Facts:
drofles σ e; pelo σ e; bruful σ b
mipes σ b; plostogim σ b; kloseple σ b
klabri σ a; flobrum σ b; nudra σ d
rapazim σ d; kinuk σ d; guklo σ b
soluk σ a; gutes σ a; mabrul σ b
bukluklun σ d; neru σ a; nufu σ e
pokar σ a; naplek σ a; groru σ d
klefla σ c; molugri σ b; zubrum σ a
stasek σ d; mizol σ a; melu σ b
sudun σ a; vuvubul σ a; grodos σ d
laflor σ b; kobreklal σ a; dusastir σ b
zisku σ e; deplepak σ b; drobak σ a
bipluzin σ a; plavobrek σ e; ludra σ a
dudral σ a; ritromu σ d; biplu σ a
steri σ d; skanek σ c; rofles σ b
mitru σ a; dugrir σ a; pitem σ b
skalor σ b; klotrun σ d; bruflavem σ b
muso σ e; voma σ c; zoflal σ b
klemem σ b; fulu σ a; zafem σ b
kiplim σ e; nikul σ a; sitri σ d
drastem σ a; zivir σ a; griklonun σ a
braska σ d; popok σ e; diplun σ c
totu σ c; klogen σ b; skeskekar σ b
tubri σ a; klubro σ a; desos σ a
skugrol σ a; vitrir σ c; draflel σ e
ripi σ c; nimon σ b; revir σ a
rolo σ a; grifik σ e; nakik σ b
grikir σ e; briplor σ a; nudras σ b
linun σ e; bofin σ e; bogre σ a
stebrur σ e; fledrom σ a; bruflodes σ a
plograr σ a; gasel σ b; sostuskin σ c
rafubro σ c; sobe σ b; tegon σ e
bome σ e; rifo σ a; brikler σ a
babros σ d; fakar σ d; skonis σ a
trapladran σ c; vatis σ a; kloflum σ b
klupluplel σ b; zoru σ b; drede σ b
mastiplam σ b; trazes σ c; kluzes σ e
groplem σ a; gipak σ a; labragron σ e
druson σ b; tugo σ d; grokle σ e
dogrek σ c; bidagris σ e; drofles Δ dusastir
pelo Δ bome; bruful Δ drobak; mipes Δ rifo
plostogim Δ rofles; kloseple Δ skalor; klabri Δ gipak
flobrum Δ ritromu; nudra Δ skugrol; rapazim Δ rofles
kinuk Δ briplor; guklo Δ desos; soluk Δ rafubro
gutes Δ dusastir; mabrul Δ dudral; bukluklun Δ dugrir
neru Δ sudun; nufu Δ rafubro; pokar Δ bruflodes
naplek Δ briplor; groru Δ dudral; klefla Δ rapazim
molugri Δ sitri; zubrum Δ briplor; stasek Δ zafem
mizol Δ zafem; melu Δ sobe; sudun Δ briplor
vuvubul Δ kinuk; grodos Δ pitem; laflor Δ labragron
kobreklal Δ sitri; zisku Δ zafem; deplepak Δ rafubro
bipluzin Δ desos; plavobrek Δ briplor; ludra Δ pitem
biplu Δ melu; steri Δ dusastir; skanek Δ sitri
mitru Δ rapazim; dugrir Δ drastem; pitem Δ sobe
skalor Δ sobe; klotrun Δ desos; bruflavem Δ naplek
muso Δ bruflodes; voma Δ brikler; zoflal Δ klubro
klemem Δ pitem; fulu Δ naplek; zafem Δ ritromu
kiplim Δ dugrir; nikul Δ brikler; sitri Δ sobe
zivir Δ drastem; griklonun Δ skalor; braska Δ rifo
popok Δ rapazim; diplun Δ skugrol; totu Δ zafem
klogen Δ bome; skeskekar Δ zubrum; tubri Δ rofles
klubro Δ drastem; desos Δ ritromu; skugrol Δ sobe
vitrir Δ gipak; draflel Δ melu; ripi Δ rofles
nimon Δ drobak; revir Δ briplor; rolo Δ rifo
grifik Δ brikler; nakik Δ rapazim; grikir Δ skugrol
nudras Δ skugrol; linun Δ rifo; bofin Δ klubro
bogre Δ ritromu; stebrur Δ rofles; fledrom Δ sobe
bruflodes Δ drastem; plograr Δ labragron; gasel Δ briplor
sostuskin Δ bome; rafubro Δ dusastir; tegon Δ sudun
bome Δ drobak; rifo Δ briplor; brikler Δ drobak
babros Δ sudun; fakar Δ ritromu; skonis Δ skugrol
trapladran Δ drede; vatis Δ klubro; kloflum Δ sudun
klupluplel Δ drede; zoru Δ bruflodes; drede Δ sobe
mastiplam Δ kinuk; trazes Δ dusastir; kluzes Δ skalor
groplem Δ bruful; labragron Δ drobak; druson Δ bruful
tugo Δ rafubro; grokle Δ ritromu; dogrek Δ sobe
bidagris Δ bruful

Known rows:
brikler: [ 32   4 -25  16  10 -66  30 -15  18 -47 -21 -14  -8 -30  -2 -37  11 -16
  12  16  36  49 -56  13   1 -56  -9  -4   4 -67   5  -8 -14 -12]
ludra: [  6 -11   1  -7 -18 -14 -24  11   4  13   4  18   6  20   5 -45  -1 -10
 -14 -21 -10 -26 -41  11 -11 -50 -10  19  -1 -33   3  -5  16  10]
tubri: [ -6  -7  -4   5  12 -15  -8  12   0   9  -3  44 -30  11  24 -15   3  -4
  -5  11 -17   7 -26  18   2 -36 -22 -21 -20 -36  -1  22   6   1]
gutes: [ 16 -14 -13  -3 -11   0 -27   2  14  19   7  41 -26  -4   4 -30   5  -1
  19   8  -8   8   1  27 -24 -45 -38   7   0 -28  -8   6   5  -3]
drobak: [ 31   4 -25  16   9 -68  30 -16  18 -47 -22 -14  -8 -31  -2 -38  11 -16
  12  16  37  51 -57  13   1 -55 -10  -4   4 -67   5  -8 -14 -12]
drede: [ 28  18   6   6  28 -11  17  -3   5   5  -8 -33  39  11 -30  30 -20 -12
 -36 -47   9  17 -22 -23   3  26  25  46 -23 -17  -5 -42  -7   1]
mipes: [  1   7   6 -17 -17  28 -13  -5 -14  -2  -4  -1   6  13  -6  18  -9  11
 -19  -4  -7  23  45   1  10  49  52  -7 -23   5   8 -33   6 -15]
kloseple: [ 23  19  20 -14 -10  20   2   7   4   2   1  -4  38  31  -4   6 -14  -2
 -21 -38 -20   4  11  -3  -1  50  39  18 -16  -1   4 -26   2   9]
zoru: [ 45  28   1  -8  -7  10  15   1  -5  14   2   3   0  19 -10  23 -24   6
  10  12 -28 -20  55   3   5  58  25  -8 -11  48  14 -26 -17   3]
druson: [ 38  29   7 -12 -16   3  26  -3  14 -38 -13  -8  23   7   8   0  -2   1
   7  -7  -6  44  22  12   5  62  47 -20  -8  -7   9 -16 -12   1]
deplepak: [ 38  14   4  -9  -1  38  -2  -3  18  12   5  25   4   3  -8  23 -10   8
  17  -8 -17  48  57  15 -22  57   6   9 -13   4 -12 -17  -9  -7]
sostuskin: [-30  15  13   1 -11  -6  49 -10  12 -53   2 -11  34 -30  16 -30  16  -3
 -16  21 -16   0  19  18   5 -13  60  -8  17  20  -1  48  -3   5]
ripi: [-55   9  20  11  25  10  39   1  -1 -18   9  18  11 -16  23   6   9  -1
 -34  22 -36 -10  20   9  13  -9  40 -13 -10  23 -12  66   1   5]
ritromu: [  11   11    1    9   23   -3    6   -6   -3   13   -8  -52  -22   -9
   -1  -27    9  -12   37    0   50  -20    5  -39   13   37 -106    3
   -1   41  -21   52   -1   -4]
bofin: [ -5 -13   2   6   3  20  13   4 -13  13  21   7  -1   7   1  40   0  16
  36  17 -13 -46  18  -9  -1  -2   6 -18  39  35  15 -20 -18  15]
grikir: [-38 -20  -1 -11  -9  12 -15  23  14   9   2 -13  12 -10  -4  82  10   9
  -6 -34  -3  -7 -29  -3  -6 -11  13  -2  43  39   4 -16   8  25]
bome: [  1  -8  -6  24  28 -22  56 -16   9 -56  -5 -33  21 -31   1  27  21   2
  33   6  42  54 -43 -14   5 -14  22 -15  38 -49   6 -24 -28  -1]

Rows:
No name comes twice in this set of rows, the named rows included.
[-59  11  22  15  35  10  43   4  -2 -16   7  25   7 -15  28  13   9   0
 -38  26 -40  -5  15   9  17  -4  41 -19 -16  19 -13  71   0   5] : klefla
[ 51  34  -7  10  18 -33  57 -19  18 -56 -25 -36  24 -19 -10  11  -4  -8
   5   0  27  77  -6  -2  11  45  41  -6 -11 -36   5 -30 -27 -13] : bruful
[  8  25  15   2  30  18  23  10  -2  -1  -8  28  -4  23  21  42  -9   3
 -15  -2 -29  42  20   3  17  69  28 -30 -42 -10  -2   5  -8   0] : nakik
[ -7  -9 -20 -18 -27 -34 -41  23  22  19 -13   5 -17  -9  -7  15  -1  -9
 -25 -24  -9 -11 -43  23 -10 -52 -17   9   9  21   3   3  21  15] : skonis
[ -4   3   5  14 -10  37 -42  -3  14  11  -2  13  -1 -12   3 -22 -14   6
  36  29   0   0  18   4 -35 100 -59  -2  13  29 -17  35   4  -1] : tugo
[ 45  13 -11  13  38  13  16 -18  20  15  -1   5  -3 -18 -31  43 -13   1
  13  -4  11  68  38  -1 -18  36 -14  29 -22 -14 -22 -30 -22 -20] : dusastir
[-11 -20  13 -13   3  34  20   8  -6   7  22  -7  -6  11  19  20  33   9
  42 -22  11 -12  16 -18   8 -32 -25 -15  30  14  -3   8  -3  14] : grokle
[ 11  21  -2 -25 -19   0 -15  20  23   9 -18 -18  14   2 -16  65 -14  -1
 -31 -41 -17  18   9   9   0  49  32   7  -6  51   3 -19   7  13] : nudras
[-16 -26   6   4   8  45  -1   1   5   8  22  22   4  -5   7  37  15  17
  39  -3  -2  14  15   0 -20  -4  -7  -5  34  -6  -7 -11  -8   7] : drofles
[ -9 -10 -40  -3   4 -71 -35  18  33  26 -28 -29 -22 -37 -39  62  -9 -19
 -47 -38  18   6 -78   9  -6 -76 -35  35   6  24  -5 -11  15   9] : skugrol
[ 18 -16 -15  -2 -10   4 -29   0  18  22   8  47 -27  -8   1 -27   4   0
  23   8  -9  17   6  30 -32 -46 -45  10   1 -28 -12   6   5  -5] : soluk

The same elements again, as new rows of numbers:
Known rows:
vuvubul: [-15  20   5  16  26   0 -22 -10 -26 -21   7   3  -6  13   4 -15 -12 -49
 -15 -29 -44  39  18  13  10   8  11  -4 -25 -10  -9   9   3  -9 -33 -14
  -3]
gipak: [ -8  -3 -15   9   2 -16 -39  -4  -6 -25  17   1 -15   4   7 -17   1   4
  11 -17 -10  14   4 -10   5 -25  -6  11   2   4  -5  -6   0   6   7 -16
  -2]
tubri: [ -9   1 -11  23  -5 -15 -15   3   1   0   8  -4 -25  16  -3 -13  -9   8
   2  -9 -27  15   2  -4   5 -14   2  13  -4  -6  -2  -9  10  -5   7  -1
   2]
gutes: [ -9   2 -10  23  -6 -15 -15   3   1  -1   8  -2 -24  16  -3 -14  -9   7
   3  -9 -26  15   1  -4   5 -14   2  13  -5  -6  -2  -9  10  -5   6  -2
   2]
brikler: [ -9 -13 -20  25 -16 -24 -44   5  16  -6  23 -16 -16   8   4 -22  -2  27
  24 -15 -11   4   1 -27   5 -38 -13  14  14  15  11  -6  -3   0  17  -9
   4]
bipluzin: [-10 -18 -10  20  -5 -38  22  24  10 -28  22   6 -17   6 -13 -26  -7   8
  -1 -11 -21  22  -3   6  17 -12  -1  20   4  -6  23 -11  16  -6 -24  -3
 -12]
kloseple: [  5  -3   4 -43  -9  14  13  -3 -19   1 -35  26 -10  -5  -2   6   6 -15
 -23  36  40 -18  -5  32 -19  23  13  15   5 -15 -18 -19  19  13   6   6
  -1]
druson: [ -9 -24   1  10 -24  -1   6  11  24  45 -22 -20   2   7 -10  -7  -9   0
   8  13   6 -26  10 -14 -14  -2  -2   6  15  24  28   1   2 -21  -2  19
  11]
kloflum: [-18  42  33 -30 -32  -1   7  -8 -13  19 -46   2  24  -8  -4   1 -14 -93
 -15  -4 -31   1  25   4 -12  15   4 -16 -26   3  30  16   5 -27 -59  -9
  -3]
sobe: [  4 -14  -5 -54   6   2  -3 -10 -24 -21 -27  31  -5 -19   7   6  19 -21
  -6  19  56 -22   2  18 -17  -3   3  14  13   2 -21 -16   5  20  10 -11
  -6]
nakik: [ -9 -15   4  -4  -9   6   7   3   6  28 -25  -6   4   1  -5  -3  -5 -22
  -2   9   9 -18  13  -1 -13   5   3   3   7  16  15   2   2 -14 -12  10
   6]
nimon: [-10 -24   1  10 -24   0   6  11  24  46 -23 -19   2   7  -9  -6  -9  -1
   7  13   7 -27  10 -15 -14  -2  -2   6  15  24  28   1   2 -20  -3  19
  11]
mabrul: [ -8 -13   6  -6  -7   5  11   3   3  28 -28  -5   1   2  -6  -1  -6 -24
  -6  10   7 -17  12   3 -14   8   6   4   4  12  12   1   5 -14 -13  11
   6]
totu: [  7  22   5  24 -20   2  -4  -4  18  35  -7 -44   1  23  16  18  -3  27
   1   3  -7 -20  14 -26 -18   3  -9 -19  34  -8   4  21 -19   8  56  10
  13]
ritromu: [ 26 -24   7   4  -6 -10  -2  -1   2  25  14 -32  40 -14   8   0  12  17
  11 -19  26   0 -21 -17   8  -9 -35 -10   8  12  20  -4 -22   2  -7  -5
  -5]
stasek: [ 27  -1  12  23 -18  15 -14 -15   3  78 -10 -45  20  11   6  17  -2  25
   6  -6  -2  -7 -21 -24  -7   1 -23 -15  -9   3  -2  -5 -18  -9  22  15
  12]
grikir: [  8  11 -16 -31  36   0  75  -5   3 -32   0  68 -43 -21 -17  50  20  30
  21  14  10 -16 -10   1  10 -20  20   0 -29  -2 -42 -12   5  11  25   4
 -12]

Rows:
No name comes twice in this set of rows, the named rows included.
[ 21  -2  23  -7  29   8 -16 -19 -30   4   9 -24  59 -18  17   1  10 -45
  -8 -40   6  26  -4   2  11  14 -24 -29 -15   6   6  15 -29  -1 -44 -20
  -9] : kinuk
[ 27 -21   8   0  -2  -6  -6  -6  -3  23  12 -30  41 -14   9   3  13  11
   9 -20  24   2 -21 -15   7  -8 -33 -12   6  10  13  -3 -24   4  -5  -6
  -4] : rapazim

The same elements again, as new rows of numbers:
Known rows:
nufu: [ 22  14  22  58 -52 -28 -79 -44  29  58 -32  14   8]
rapazim: [ 25  27  45  45 -30 -24 -68   6  65  14  -1 -14 -36]
grokle: [ 27  18  14  56 -36 -28 -46 -33  25  44 -18   7  29]
kloseple: [ 25  40  -8  53 -55 -33 -44  -4  49  55 -35  -2  12]
zoru: [ 39  27   4  26 -44 -28 -47  11  61  43 -10   5  17]
ripi: [ 36  48  57  37 -28 -33 -44 -11  38  44   1  -1  20]
nudra: [ 29  37  15  71 -32 -26 -32 -20  19   9 -21 -22  21]
diplun: [ 31  40  29  54 -33 -30 -34 -32  10  35  -9 -16  42]
griklonun: [ 35  34  11  49 -25 -28 -28  -7  18  28 -28  -7  17]
klotrun: [ 35  42  36  76 -27 -26 -27 -18  29  32 -16 -11  20]
popok: [ 23  28  24  29 -34 -29 -63 -12  45  27  -4  13   1]
zivir: [ 44  22  22  26 -16 -24 -33   6  27  18  -3   0  22]
stebrur: [ 27  22  22  34 -36 -29 -61 -17  42  31 -11  10   6]
kluzes: [ 48  22   5  55 -38 -27 -47 -23  37  39 -47  -7  21]
bogre: [ 15  31  19  50 -23 -28 -25 -18   6  34   2   7  24]
gipak: [ 19  -3  18  40 -30 -26 -54  -9  32  32  -5  -5  -7]
skeskekar: [ 32   4  -1  47 -55 -37 -38  -8  52  59  -8   4  16]

Rows:
No name comes twice in this set of rows, the named rows included.
[ 13  35  27  30 -22 -30 -41   0  24  20   8  11   2] : tubri
[  1  32   9  55 -70 -34 -77 -26  42  74 -21  19  -1] : deplepak
[  0  13  -4  59 -59 -28 -56 -20  46  68  -3   4   1] : zafem
[-27   0  21  37 -33 -35 -59  -9  33  31  -5  10  -8] : brikler
[ 27  13  55  62 -52 -28 -89 -44  36  79 -23  -6  -4] : rafubro
[ 58  47  40  57 -30 -31 -31 -17  31  53 -36 -19  34] : skanek
[ 36  39  54  56 -39 -32 -55 -33  28  65 -17   1  25] : trazes
[ 27  20  13  58 -35 -28 -43 -35  23  47 -15   8  30] : zisku
[ 44  20   5  54 -38 -27 -48 -24  34  37 -42  -6  22] : draflel
[ 21  15  -6  52 -41 -27 -50 -37  13  21 -22  -3  30] : grikir
[ 55  44  27  73 -28 -26 -31  -6  42  25 -47 -26  12] : grodos
[ 41  35  37  65 -28 -28 -37  -8  42  26 -22 -12  11] : groru
[  1  16   6  30 -58 -31 -78   4  69  48   2   7 -27] : rofles
[  4  41   7  33 -53 -34 -57   3  55  46   0  16  -3] : plostogim

